Below are the code and all the weights of a small trained network. Each question names an input and a class and asks about switching units off, where a switched-off unit gives its printed mean instead of its output.

import numpy as np


def w(rows, s, z=0):
    codes = np.array(rows[::2]) - 128.0
    scale = np.full(codes.shape[1], s)
    scale[-1] = z or s
    return codes * scale


def norm(h):
    return h / np.sqrt((h * h).mean(-1, keepdims=True) + 1e-5)


def f(y):
    return np.maximum(y, 0)


def log_softmax(a):
    a = a - a.max(-1, keepdims=True)
    return a - np.log(np.exp(a).sum(-1, keepdims=True))


def net(x, mask):
    res = np.array(x, float).reshape(1, 4) / 4 @ E
    u = 0
    for l in range(4):
        y = f(norm(res) @ A[l][:, :-1].T + A[l][:, -1])
        res = res + np.where(mask[u : u + 7], y, B[l][:, -1]) @ B[l][:, :-1]
        u += 7
    return log_softmax(norm(res)[-1] @ U[:, :-1].T + U[:, -1])


A, B = {}, {}
E = w([
[189,98,176,149,118,84,135,116,86,101],'x0',
[75,60,151,144,3,76,117,97,165,163],'x1',
[81,168,84,69,86,167,112,24,35,213],'x2',
[128,137,129,116,221,103,128,131,96,195],'x3',
],0.0062)
A[0] = w([
[112,190,146,162,144,213,203,203,98,179,149],'0.n1',
[112,102,94,180,144,157,11,163,75,178,132],'0.n2',
[197,190,166,108,207,43,120,143,50,40,54],'0.n3',
[82,148,27,183,153,144,132,114,65,105,189],'0.n4',
[93,211,109,69,154,211,102,170,117,88,41],'0.n5',
[74,94,147,175,220,3,133,200,197,245,2],'0.n6',
[92,97,112,156,184,132,63,74,40,207,176],'0.n7',
],0.0038,0.0026)
B[0] = w([
[118,229,154,185,76,107,123,150,58,91,203],'0.n1',
[216,80,119,119,142,130,222,216,237,145,168],'0.n2',
[156,2,207,202,213,183,75,140,54,128,219],'0.n3',
[128,128,164,130,116,182,212,160,186,158,219],'0.n4',
[117,202,64,71,91,187,54,94,164,144,201],'0.n5',
[198,188,216,21,79,58,226,227,183,144,199],'0.n6',
[43,95,233,159,127,185,210,109,159,187,253],'0.n7',
],0.0049,0.0036)
A[1] = w([
[102,175,77,97,100,100,129,72,173,132,20],'1.n1',
[119,141,136,124,173,107,90,130,88,145,1],'1.n2',
[113,113,122,103,212,127,137,121,69,167,49],'1.n3',
[163,122,113,179,164,77,105,178,94,2,114],'1.n4',
[107,192,45,120,175,191,90,130,159,107,6],'1.n5',
[137,120,143,157,65,87,82,115,97,103,19],'1.n6',
[58,182,156,132,105,179,178,116,113,159,101],'1.n7',
],0.007,0.0014)
B[1] = w([
[161,64,190,117,172,111,206,120,47,158,167],'1.n1',
[96,139,169,136,91,134,151,41,158,76,143],'1.n2',
[168,91,153,162,136,134,121,117,185,55,184],'1.n3',
[131,55,3,86,137,163,40,169,87,198,222],'1.n4',
[179,217,85,76,101,128,188,123,69,76,201],'1.n5',
[175,204,157,161,45,126,213,85,186,63,164],'1.n6',
[114,118,48,138,130,165,105,174,117,94,254],'1.n7',
],0.0069,0.006)
A[2] = w([
[193,124,101,153,232,151,151,137,106,107,171],'2.n1',
[35,84,100,39,140,164,64,8,18,171,114],'2.n2',
[118,127,179,182,241,102,141,70,107,120,37],'2.n3',
[68,57,114,95,12,143,178,49,116,129,118],'2.n4',
[184,111,199,187,232,150,131,2,155,103,31],'2.n5',
[135,38,182,170,77,122,130,147,167,57,220],'2.n6',
[148,230,208,122,229,128,193,120,168,148,251],'2.n7',
],0.0049,0.0027)
B[2] = w([
[144,103,146,118,81,93,102,92,18,105,238],'2.n1',
[92,99,122,150,195,161,171,238,206,156,225],'2.n2',
[109,126,161,211,112,231,215,87,108,101,148],'2.n3',
[174,75,133,167,186,78,34,30,201,177,254],'2.n4',
[145,88,183,156,76,175,199,118,125,147,158],'2.n5',
[106,249,105,93,207,185,86,100,64,96,244],'2.n6',
[136,145,190,109,3,92,96,138,122,151,219],'2.n7',
],0.0062,0.0049)
A[3] = w([
[91,214,75,101,140,151,160,154,131,74,63],'3.n1',
[59,81,82,135,153,134,155,118,120,180,5],'3.n2',
[101,99,153,124,107,79,161,155,176,219,142],'3.n3',
[144,144,209,188,135,138,186,113,82,149,39],'3.n4',
[107,138,73,111,148,120,72,180,208,120,141],'3.n5',
[87,141,175,81,93,2,159,132,131,136,116],'3.n6',
[141,145,121,157,78,75,75,11,184,97,44],'3.n7',
],0.0073,0.0029)
B[3] = w([
[43,145,93,104,44,65,164,110,95,73,252],'3.n1',
[166,3,83,183,168,131,168,76,143,184,201],'3.n2',
[207,141,88,34,150,46,153,190,207,139,243],'3.n3',
[95,131,234,153,104,114,197,122,150,101,187],'3.n4',
[35,116,230,170,158,112,111,78,170,115,231],'3.n5',
[152,229,128,164,140,109,140,177,172,171,188],'3.n6',
[202,202,132,191,107,106,58,9,51,124,237],'3.n7',
],0.0069,0.004)
U = w([
[130,26,90,123,168,117,152,95,214,211,149],'0',
[136,100,252,161,113,194,203,131,65,108,121],'1',
[85,196,73,60,42,152,164,150,53,54,167],'2',
[4,113,153,133,133,103,76,167,185,48,46],'3',
[176,60,94,115,177,149,30,215,49,93,158],'4',
[148,173,175,90,114,57,155,232,186,170,162],'5',
[156,173,151,183,104,106,40,26,137,118,204],'6',
[60,104,55,145,107,205,193,124,107,169,5],'7',
],0.012,0.0029)

Each question gives the input, the list of numbers given to net, and the class t.
The units are the neurons (one row each of A and B). Each row of codes is followed by its name. A weight is (code - 128) times the scale printed after its matrix; where a second scale follows, it is the last column's (A, B and U).
mask holds one flag per neuron, layer by layer. A switched-off neuron (its flag False) gives its mean, the last column of its row in B, instead of its output. The means were averaged over made-up inputs and are rounded, as every weight is.
A unit's drop is (log p(t) with every unit on - log p(t) with that unit switched off) / (log p(t) with every unit on - log p(t) with every unit switched off).
The circuit of an input: a set's keep is (log p(t) with only the set's units on - log p(t) with every unit switched off) / (log p(t) with every unit on - log p(t) with every unit switched off). Starting from the 12 units with the biggest drops (on a tie, the unit counted first), units are removed one at a time, each time the one whose removal leaves the highest keep (on an exact tie, the one counted first), for as long as the keep stays at least 0.8.
units of the circuit, in order: the units of the circuit, biggest drop first
unit that matters most: the unit with the biggest drop
k most important neurons: the k neurons with the biggest drops, biggest first
drop of u: that unit's drop, to one decimal
input [4,3,-2,5], class 5: most important neuron => (0.n6)
input [0,7,-8,-3], class 6: units of the circuit, in order => (2.n2, 3.n7, 2.n6)
input [-1,4,-5,-5], class 6: units of the circuit, in order => (3.n7, 2.n2)
input [-8,6,0,-4], class 6: units of the circuit, in order => (2.n4, 3.n7)
input [3,6,-7,0], class 3: 3 most important neurons => (2.n6, 2.n4, 2.n1)
input [2,-2,5,5], class 1: 2 most important neurons => (1.n4, 1.n3)
input [-4,2,1,2], class 0: 2 most important neurons => (1.n7, 3.n2)
input [-2,-3,7,-5], class 7: 3 most important neurons => (2.n2, 0.n7, 2.n6)
input [-5,3,2,6], class 5: 2 most important neurons => (0.n6, 1.n4)
input [3,-3,7,-5], class 7: 4 most important neurons => (1.n7, 3.n3, 0.n6, 2.n7)
input [3,2,-6,-7], class 6: 2 most important neurons => (2.n2, 1.n6)
input [-2,-6,-2,-5], class 2: 4 most important neurons => (1.n5, 0.n5, 3.n1, 2.n4)
input [0,7,1,6], class 5: 4 most important neurons => (0.n6, 1.n4, 3.n3, 3.n6)
input [6,2,8,2], class 0: unit that matters most => 2.n2
input [-4,-8,-2,7], class 1: 2 most important neurons => (0.n3, 1.n3)
input [-3,2,4,6], class 0: 2 most important neurons => (1.n7, 3.n2)
input [8,2,-8,-7], class 4: 2 most important neurons => (1.n4, 2.n4)
input [-8,-1,2,6], class 2: 2 most important neurons => (1.n7, 1.n4)
input [-7,0,8,-8], class 7: 2 most important neurons => (1.n7, 1.n5)
input [-6,-4,-6,-3], class 2: unit that matters most => 1.n5
input [8,3,-7,5], class 4: drop of 1.n4 => 1.6
input [-4,0,-2,-4], class 2: drop of 1.n5 => 0.7
input [-1,6,-1,8], class 5: drop of 0.n6 => 0.1
input [-6,7,1,-5], class 6: drop of 3.n7 => 0.1
